Below are the code and all the weights of a small trained network. Each question names an input and a target symbol and asks about switching units off, where a switched-off unit gives its printed mean instead of its output.

import numpy as np


def w(rows, s, z=0):
    codes = np.array(rows[::2]) - 128.0
    scale = np.full(codes.shape[1], s)
    scale[-1] = z or s
    return codes * scale


def f(y):
    return y / 2 * (1 + np.tanh(0.7978845608 * (y + 0.044715 * y**3)))


def softmax(a):
    e = np.exp(a - a.max(-1, keepdims=True))
    return e / e.sum(-1, keepdims=True)


def log_softmax(a):
    a = a - a.max(-1, keepdims=True)
    return a - np.log(np.exp(a).sum(-1, keepdims=True))


def net(x, mask):
    ids = ['ΘΨΩαγεζλμπσφ'.index(c) for c in x.split()]
    T = len(ids)
    res = E[ids] + P[:T]
    u = 0
    for l in range(3):
        q, k, v = (res @ M[l].T for M in (Q, K, V))
        z = softmax(np.where(np.tri(T) > 0, q @ k.T / 3**0.5, -1e9)) @ v
        res = res + np.where(mask[u], z, O[l][:, -1]) @ O[l][:, :-1]
        u += 1
        y = f(res @ A[l][:, :-1].T + A[l][:, -1])
        res = res + np.where(mask[u : u + 12], y, B[l][:, -1]) @ B[l][:, :-1]
        u += 12
    return log_softmax(res[-1] @ U[:, :-1].T + U[:, -1])


Q, K, V, O, A, B = {}, {}, {}, {}, {}, {}
E = w([
[133,155,45,173,55,115],'Θ',
[151,66,91,243,46,146],'Ψ',
[49,166,50,109,92,200],'Ω',
[124,2,190,125,151,91],'α',
[71,119,138,142,98,128],'γ',
[181,49,87,162,63,89],'ε',
[66,163,105,84,96,99],'ζ',
[22,147,79,192,53,199],'λ',
[169,67,144,124,95,53],'μ',
[177,112,201,104,182,71],'π',
[57,81,129,253,86,195],'σ',
[91,133,141,132,91,62],'φ',
],0.007)
P = w([
[165,150,100,100,78,3],'0',
[38,69,135,202,98,167],'1',
[58,74,146,184,114,162],'2',
[77,80,138,178,131,165],'3',
[106,92,123,179,127,160],'4',
[116,95,109,165,138,162],'5',
[124,100,120,159,137,180],'6',
[146,98,103,157,135,171],'7',
[141,101,103,154,140,188],'8',
[170,106,92,154,129,169],'9',
[176,100,91,152,136,201],'10',
],0.0065)
Q[0] = w([
[188,115,152,160,149,106],'0.h0',
[63,142,68,80,116,141],'0.h0',
[3,79,133,100,89,138],'0.h0',
],0.0053)
K[0] = w([
[159,139,173,52,179,59],'0.h0',
[106,104,75,199,101,167],'0.h0',
[88,182,3,160,24,161],'0.h0',
],0.0065)
V[0] = w([
[47,190,2,203,26,152],'0.h0',
[152,216,82,44,106,70],'0.h0',
[128,195,167,60,226,143],'0.h0',
],0.0059)
O[0] = w([
[124,157,39,190,3,167,238],'0.h0',
[194,206,129,61,25,12,63],'0.h0',
[102,202,159,36,208,151,4],'0.h0',
],0.0058,0.0034)
A[0] = w([
[198,118,125,67,113,56,160],'0.n0',
[149,110,113,189,104,100,224],'0.n1',
[115,119,135,184,112,142,242],'0.n2',
[180,61,117,118,117,88,161],'0.n3',
[74,111,142,121,135,211,89],'0.n4',
[155,140,95,183,115,253,2],'0.n5',
[126,233,101,71,81,104,169],'0.n6',
[133,137,124,142,141,147,111],'0.n7',
[147,79,116,149,111,86,217],'0.n8',
[181,104,117,134,101,59,177],'0.n9',
[120,106,209,77,210,89,233],'0.n10',
[172,151,122,74,97,68,165],'0.n11',
],0.0077,0.003)
B[0] = w([
[213,148,234,168,137,78,133],'0.n0',
[147,84,122,174,32,179,250],'0.n1',
[97,90,48,98,47,145,255],'0.n2',
[179,85,181,210,149,150,166],'0.n3',
[170,138,136,154,109,103,156],'0.n4',
[169,174,158,3,238,31,209],'0.n5',
[170,221,88,142,38,56,124],'0.n6',
[108,120,112,85,154,122,129],'0.n7',
[169,100,144,193,102,163,212],'0.n8',
[175,114,175,191,92,141,165],'0.n9',
[215,158,102,106,193,134,151],'0.n10',
[194,162,188,166,109,82,126],'0.n11',
],0.0053,0.0052)
Q[1] = w([
[101,249,147,45,171,2],'1.h0',
[151,27,91,185,56,221],'1.h0',
[111,95,56,177,91,197],'1.h0',
],0.0048)
K[1] = w([
[91,99,81,77,239,153],'1.h0',
[173,166,166,252,7,56],'1.h0',
[191,206,153,173,87,64],'1.h0',
],0.0042)
V[1] = w([
[199,66,135,206,77,172],'1.h0',
[92,229,124,57,171,77],'1.h0',
[229,185,254,156,135,20],'1.h0',
],0.004)
O[1] = w([
[85,37,128,64,144,107,219],'1.h0',
[157,212,129,182,124,100,70],'1.h0',
[114,131,255,52,128,30,247],'1.h0',
],0.0054,0.013)
A[1] = w([
[148,135,169,104,184,117,143],'1.n0',
[145,169,136,126,120,114,158],'1.n1',
[94,120,155,96,138,123,183],'1.n2',
[172,127,134,125,249,143,175],'1.n3',
[132,157,145,117,151,123,105],'1.n4',
[146,103,135,137,128,136,133],'1.n5',
[132,112,166,99,116,105,124],'1.n6',
[136,99,131,140,119,121,111],'1.n7',
[66,118,101,44,124,121,253],'1.n8',
[146,165,135,122,117,117,135],'1.n9',
[149,164,114,148,101,119,163],'1.n10',
[144,130,115,137,128,151,100],'1.n11',
],0.011,0.0037)
B[1] = w([
[191,139,116,31,156,39,156],'1.n0',
[168,190,140,100,88,46,129],'1.n1',
[129,59,174,109,78,36,197],'1.n2',
[248,214,86,78,171,217,145],'1.n3',
[94,155,129,67,113,72,122],'1.n4',
[93,87,97,78,157,131,160],'1.n5',
[95,125,177,115,167,70,215],'1.n6',
[64,76,135,56,119,124,172],'1.n7',
[233,4,220,174,165,90,254],'1.n8',
[145,181,134,109,103,80,127],'1.n9',
[132,217,92,100,2,122,126],'1.n10',
[109,171,146,112,120,134,119],'1.n11',
],0.0043,0.0093)
Q[2] = w([
[138,128,129,105,122,124],'2.h0',
[152,2,96,127,128,115],'2.h0',
[157,17,118,128,138,124],'2.h0',
],0.0069)
K[2] = w([
[142,118,176,116,126,135],'2.h0',
[162,224,189,122,2,24],'2.h0',
[157,187,150,130,54,49],'2.h0',
],0.004)
V[2] = w([
[170,186,211,105,129,91],'2.h0',
[185,119,156,70,247,102],'2.h0',
[122,1,192,169,197,116],'2.h0',
],0.0064)
O[2] = w([
[93,231,141,145,133,81,251],'2.h0',
[76,178,54,76,114,114,155],'2.h0',
[122,167,142,2,62,192,106],'2.h0',
],0.0064,0.025)
A[2] = w([
[165,76,163,168,139,107,39],'2.n0',
[193,81,89,149,104,254,112],'2.n1',
[194,97,167,187,130,148,104],'2.n2',
[73,148,82,182,151,93,253],'2.n3',
[75,143,75,170,145,97,239],'2.n4',
[161,97,135,65,72,236,23],'2.n5',
[103,152,103,170,81,134,136],'2.n6',
[228,91,142,176,189,131,173],'2.n7',
[128,109,120,58,65,200,191],'2.n8',
[100,120,124,56,67,148,149],'2.n9',
[193,79,154,163,153,111,3],'2.n10',
[178,152,193,110,129,64,103],'2.n11',
],0.0067,0.002)
B[2] = w([
[137,92,86,112,112,86,238],'2.n0',
[19,139,97,167,176,180,200],'2.n1',
[104,137,75,81,44,111,221],'2.n2',
[183,116,143,122,175,73,233],'2.n3',
[176,120,125,111,172,89,214],'2.n4',
[100,58,113,166,254,72,206],'2.n5',
[120,110,121,111,131,69,151],'2.n6',
[140,198,61,81,55,164,229],'2.n7',
[193,83,130,93,161,80,197],'2.n8',
[174,124,141,46,154,116,195],'2.n9',
[127,126,51,99,111,88,223],'2.n10',
[48,63,101,195,106,172,244],'2.n11',
],0.0062,0.011)
U = w([
[83,84,119,128,86,75,153],'Θ',
[141,100,91,115,166,99,152],'Ψ',
[253,136,76,138,159,94,151],'Ω',
[227,169,96,70,129,158,190],'α',
[141,148,173,166,110,176,254],'γ',
[223,109,191,107,147,107,45],'ε',
[151,121,171,207,194,106,78],'ζ',
[76,156,72,141,64,182,105],'λ',
[65,140,177,102,66,177,118],'μ',
[75,161,97,126,159,107,41],'π',
[62,122,116,168,191,171,99],'σ',
[91,124,205,195,152,150,158],'φ',
],0.005,0.0055)

Each question gives the input, a string of symbols that net reads in full, and the target symbol t.
The units are the heads (3 rows each of Q, K, V and O) and the neurons (one row each of A and B). Each row of codes is followed by its name. A weight is (code - 128) times the scale printed after its matrix; where a second scale follows, it is the last column's (O, A, B and U).
mask holds one flag per unit, layer by layer, with each layer's heads first. A switched-off unit (its flag False) gives its mean, the last column of its rows in O or B, instead of its output. The means were averaged over made-up inputs and are rounded, as every weight is.
A unit's drop is (log p(t) with every unit on - log p(t) with that unit switched off) / (log p(t) with every unit on - log p(t) with every unit switched off).
unit that matters most: the unit with the biggest drop
top k neurons: the k neurons with the biggest drops, biggest first
top k neurons in layer l: the k neurons of layer l with the biggest drops, biggest first
drop of u: that unit's drop, to one decimal
input λ λ μ π Ω ε, target λ: unit that matters most	2.h0
input Ω φ ε μ Ψ φ π γ, target Ω: top 3 neurons	(0.n6, 1.n10, 2.n11)
input λ ε ε Ψ π Ω λ π, target λ: top 3 neurons	(2.n7, 2.n1, 2.n2)
input λ Θ π λ π α σ Ω, target λ: top 3 neurons in layer 2	(2.n7, 2.n1, 2.n2)
input Ω λ Θ π, target Ω: top 2 neurons in layer 1	(1.n10, 1.n8)
input π ζ Θ, target π: top 3 neurons	(0.n0, 1.n0, 0.n10)
input π α π Ψ π π π Ω π φ π, target α: top 2 neurons	(1.n3, 0.n10)
input ζ π μ ε Θ ζ φ, target ζ: top 3 neurons	(0.n6, 0.n0, 0.n11)
input ζ π Θ, target ζ: top 3 neurons	(0.n6, 0.n0, 0.n11)
input Ω ζ ε π π μ μ, target Ω: top 2 neurons	(0.n6, 1.n10)
input α μ Θ Ω ζ Ψ γ γ μ π, target α: top 2 neurons in layer 1	(1.n0, 1.n6)
input ζ π μ λ π Ψ γ λ, target ζ: top 3 neurons in layer 0	(0.n6, 0.n0, 0.n11)
input π Θ μ Ω μ π λ, target π: top 3 neurons	(0.n0, 1.n0, 0.n10)
input π π λ φ Ψ α Θ π λ Ω α, target π: top neuron	(0.n0)
input σ Ω Ψ, target σ: top 3 neurons	(2.n1, 2.n5, 1.n2)
input λ Ω φ ζ φ σ γ π μ π Ω, target λ: top 3 neurons	(2.n7, 2.n1, 0.n6)
input α Θ φ π Ω Ψ π π π Ω Θ, target α: top 3 neurons in layer 0	(0.n0, 0.n11, 0.n2)
input Ω Θ Ω Ψ μ σ ε, target Ω: top 2 neurons in layer 2	(2.n11, 2.n7)
input Ω Θ σ σ φ μ π π, target Ω: top 2 neurons in layer 0	(0.n6, 0.n11)
input μ Θ π, target μ: unit that matters most	2.h0
input α λ λ Ω Θ π γ π ε π λ, target α: drop of 2.n10	0.0
input π Ω π σ Ψ π α Ψ Θ φ π, target π: top 2 neurons in layer 0	(0.n0, 0.n11)
input μ π Ω Θ ε, target μ: top 2 neurons in layer 0	(0.n0, 0.n11)
input π Ψ Ω Θ Ω λ φ λ Θ μ Ψ, target π: drop of 0.n0	0.3
input π π λ π γ ζ Ψ Ω, target π: drop of 1.n4	0.0
input π μ Ψ, target π: drop of 0.h0	1.3
input π π λ π λ φ, target π: top neuron in layer 1	(1.n0)
